Here is a tiny trained network, its code and every weight. The questions are about switching its units off for an input and a target symbol, where a switched-off unit gives its printed mean instead of its output.

import numpy as np


def w(rows, s, z=0):
    codes = np.array(rows[::2]) - 128.0
    scale = np.full(codes.shape[1], s)
    scale[-1] = z or s
    return codes * scale


def norm(h):
    return h / np.sqrt((h * h).mean(-1, keepdims=True) + 1e-5)


def f(y):
    return np.maximum(y, 0)


def softmax(a):
    e = np.exp(a - a.max(-1, keepdims=True))
    return e / e.sum(-1, keepdims=True)


def log_softmax(a):
    a = a - a.max(-1, keepdims=True)
    return a - np.log(np.exp(a).sum(-1, keepdims=True))


def net(x, mask):
    ids = ['αβγεζθλμξπτφψω'.index(c) for c in x.split()]
    T = len(ids)
    res = E[ids] + P[:T]
    r = norm(res)
    for j in range(2):
        rows = slice(4 * j, 4 * j + 4)
        q, k, v = (r @ M[0][rows].T for M in (Q, K, V))
        z = softmax(np.where(np.tri(T) > 0, q @ k.T / 4**0.5, -1e9)) @ v
        o = O[0][rows]
        res = res + np.where(mask[j], z, o[:, -1]) @ o[:, :-1]
    y = f(norm(res) @ A[0][:, :-1].T + A[0][:, -1])
    res = res + np.where(mask[2:14], y, B[0][:, -1]) @ B[0][:, :-1]
    return log_softmax(norm(res)[-1] @ U[:, :-1].T + U[:, -1])


Q, K, V, O, A, B = {}, {}, {}, {}, {}, {}
E = w([
[137,126,121,234],'α',
[104,173,102,205],'β',
[105,118,142,83],'γ',
[213,235,191,165],'ε',
[105,169,93,206],'ζ',
[204,227,192,170],'θ',
[102,173,102,205],'λ',
[85,176,103,211],'μ',
[81,33,55,143],'ξ',
[205,233,183,163],'π',
[55,50,4,92],'τ',
[91,171,69,204],'φ',
[125,150,69,195],'ψ',
[103,170,100,208],'ω',
],0.016)
P = w([
[230,79,134,155],'0',
[123,96,153,233],'1',
[114,80,194,254],'2',
[67,224,25,87],'3',
[86,187,56,129],'4',
[92,168,77,150],'5',
[97,122,125,200],'6',
[98,152,93,168],'7',
[101,139,100,176],'8',
[155,119,163,215],'9',
[157,120,166,212],'10',
[104,127,119,188],'11',
],0.0097)
Q[0] = w([
[199,134,189,168],'head 1',
[139,8,190,148],'head 1',
[63,170,169,55],'head 1',
[98,128,124,190],'head 1',
[85,98,153,89],'head 2',
[105,115,73,141],'head 2',
[173,73,159,22],'head 2',
[123,157,127,98],'head 2',
],0.012)
K[0] = w([
[153,123,186,168],'head 1',
[89,70,181,127],'head 1',
[116,170,131,84],'head 1',
[80,149,152,173],'head 1',
[90,110,181,104],'head 2',
[162,115,114,103],'head 2',
[8,186,160,131],'head 2',
[130,159,136,113],'head 2',
],0.016)
V[0] = w([
[123,223,105,101],'head 1',
[147,96,128,123],'head 1',
[58,138,169,112],'head 1',
[109,148,71,70],'head 1',
[121,26,255,74],'head 2',
[158,86,77,134],'head 2',
[36,196,128,131],'head 2',
[142,101,123,211],'head 2',
],0.0092)
O[0] = w([
[160,54,193,198,157],'head 1',
[170,156,17,125,80],'head 1',
[144,66,134,95,161],'head 1',
[192,58,180,199,106],'head 1',
[195,88,160,239,140],'head 2',
[97,3,72,110,195],'head 2',
[52,214,105,171,18],'head 2',
[59,74,224,76,253],'head 2',
],0.0069,0.0038)
A[0] = w([
[226,121,67,155,146],'neuron 1',
[95,166,97,130,76],'neuron 2',
[108,69,129,49,150],'neuron 3',
[140,171,90,190,129],'neuron 4',
[116,214,100,110,148],'neuron 5',
[203,227,248,122,3],'neuron 6',
[94,35,113,184,112],'neuron 7',
[160,221,189,93,80],'neuron 8',
[194,168,155,114,115],'neuron 9',
[186,179,129,53,127],'neuron 10',
[113,177,188,138,192],'neuron 11',
[105,136,108,35,180],'neuron 12',
],0.015,0.006)
B[0] = w([
[60,111,171,113,177],'neuron 1',
[133,161,162,84,153],'neuron 2',
[87,123,104,75,179],'neuron 3',
[74,115,109,162,155],'neuron 4',
[155,178,150,146,167],'neuron 5',
[101,7,114,45,152],'neuron 6',
[174,155,117,114,248],'neuron 7',
[137,46,113,98,150],'neuron 8',
[84,110,81,112,140],'neuron 9',
[179,122,96,131,140],'neuron 10',
[152,124,112,111,194],'neuron 11',
[154,82,142,186,184],'neuron 12',
],0.017,0.011)
U = w([
[155,153,88,12,87],'α',
[115,141,167,121,90],'β',
[111,52,155,248,41],'γ',
[118,138,120,164,64],'ε',
[115,133,151,125,65],'ζ',
[124,140,119,167,46],'θ',
[121,137,162,130,71],'λ',
[103,194,172,129,189],'μ',
[242,123,120,152,232],'ξ',
[116,137,121,157,26],'π',
[152,154,40,183,32],'τ',
[80,160,151,124,155],'φ',
[91,31,123,97,251],'ψ',
[120,131,170,130,56],'ω',
],0.014,0.0029)

Each question gives the input, a string of symbols that net reads in full, and the target symbol t.
The units are the heads (4 rows each of Q, K, V and O) and the neurons (one row each of A and B). Each row of codes is followed by its name. A weight is (code - 128) times the scale printed after its matrix; where a second scale follows, it is the last column's (O, A, B and U).
mask holds one flag per unit, heads first, then neurons. A switched-off unit (its flag False) gives its mean, the last column of its rows in O or B, instead of its output. The means were averaged over made-up inputs and are rounded, as every weight is.
A unit's drop is (log p(t) with every unit on - log p(t) with that unit switched off) / (log p(t) with every unit on - log p(t) with every unit switched off).
The circuit of an input: a set's keep is (log p(t) with only the set's units on - log p(t) with every unit switched off) / (log p(t) with every unit on - log p(t) with every unit switched off). Starting from the 12 units with the biggest drops (on a tie, the unit counted first), units are removed one at a time, each time the one whose removal leaves the highest keep (on an exact tie, the one counted first), for as long as the keep stays at least 0.8.
circuit, biggest first: the units of the circuit, biggest drop first
unit that matters most: the unit with the biggest drop
top k neurons: the k neurons with the biggest drops, biggest first
which heads matter: for each layer, one digit per head in row order, 1 if its drop is at least 0.15 and else 0, layers parted by /
drop of u: that unit's drop, to one decimal
input γ φ μ μ μ, target γ: circuit, biggest first : (head 2; neuron 1)
input α μ μ γ θ θ β γ φ τ φ, target α: unit that matters most : head 2
input μ μ β μ, target μ: circuit, biggest first : (neuron 5; neuron 2)
input ξ μ ω γ γ γ φ γ γ ψ μ, target ξ: circuit, biggest first : (head 2; neuron 7)
input α α θ μ μ ζ, target α: which heads matter : 01
input γ ψ γ λ τ γ ψ γ φ, target γ: which heads matter : 01
input ψ γ α γ λ γ θ γ γ μ, target ψ: top 2 neurons : (neuron 12; neuron 7)
input μ γ γ γ γ μ ψ, target μ: circuit, biggest first : (head 2; neuron 5; neuron 6; head 1)
input μ φ β φ ξ ψ, target μ: top 2 neurons : (neuron 2; neuron 5)
input φ μ φ γ, target ψ: top 4 neurons : (neuron 3; neuron 12; neuron 7; neuron 1)
input φ τ μ γ, target ψ: circuit, biggest first : (head 1; neuron 3; head 2; neuron 12)
input α γ α, target α: circuit, biggest first : (head 1; neuron 7; neuron 12)
input τ φ α α γ γ μ γ π γ φ, target τ: top 3 neurons : (neuron 7; neuron 1; neuron 4)
input ψ α γ γ γ μ τ φ γ φ, target ψ: circuit, biggest first : (head 2)
input α γ γ φ β, target α: drop of neuron 12 : 1.1
input γ γ μ τ γ ζ τ ψ, target γ: drop of neuron 1 : 0.3
input α γ α μ γ μ α γ τ ψ, target α: drop of head 2 : 1.0
input μ ξ γ γ γ β, target μ: top 2 neurons : (neuron 6; neuron 3)
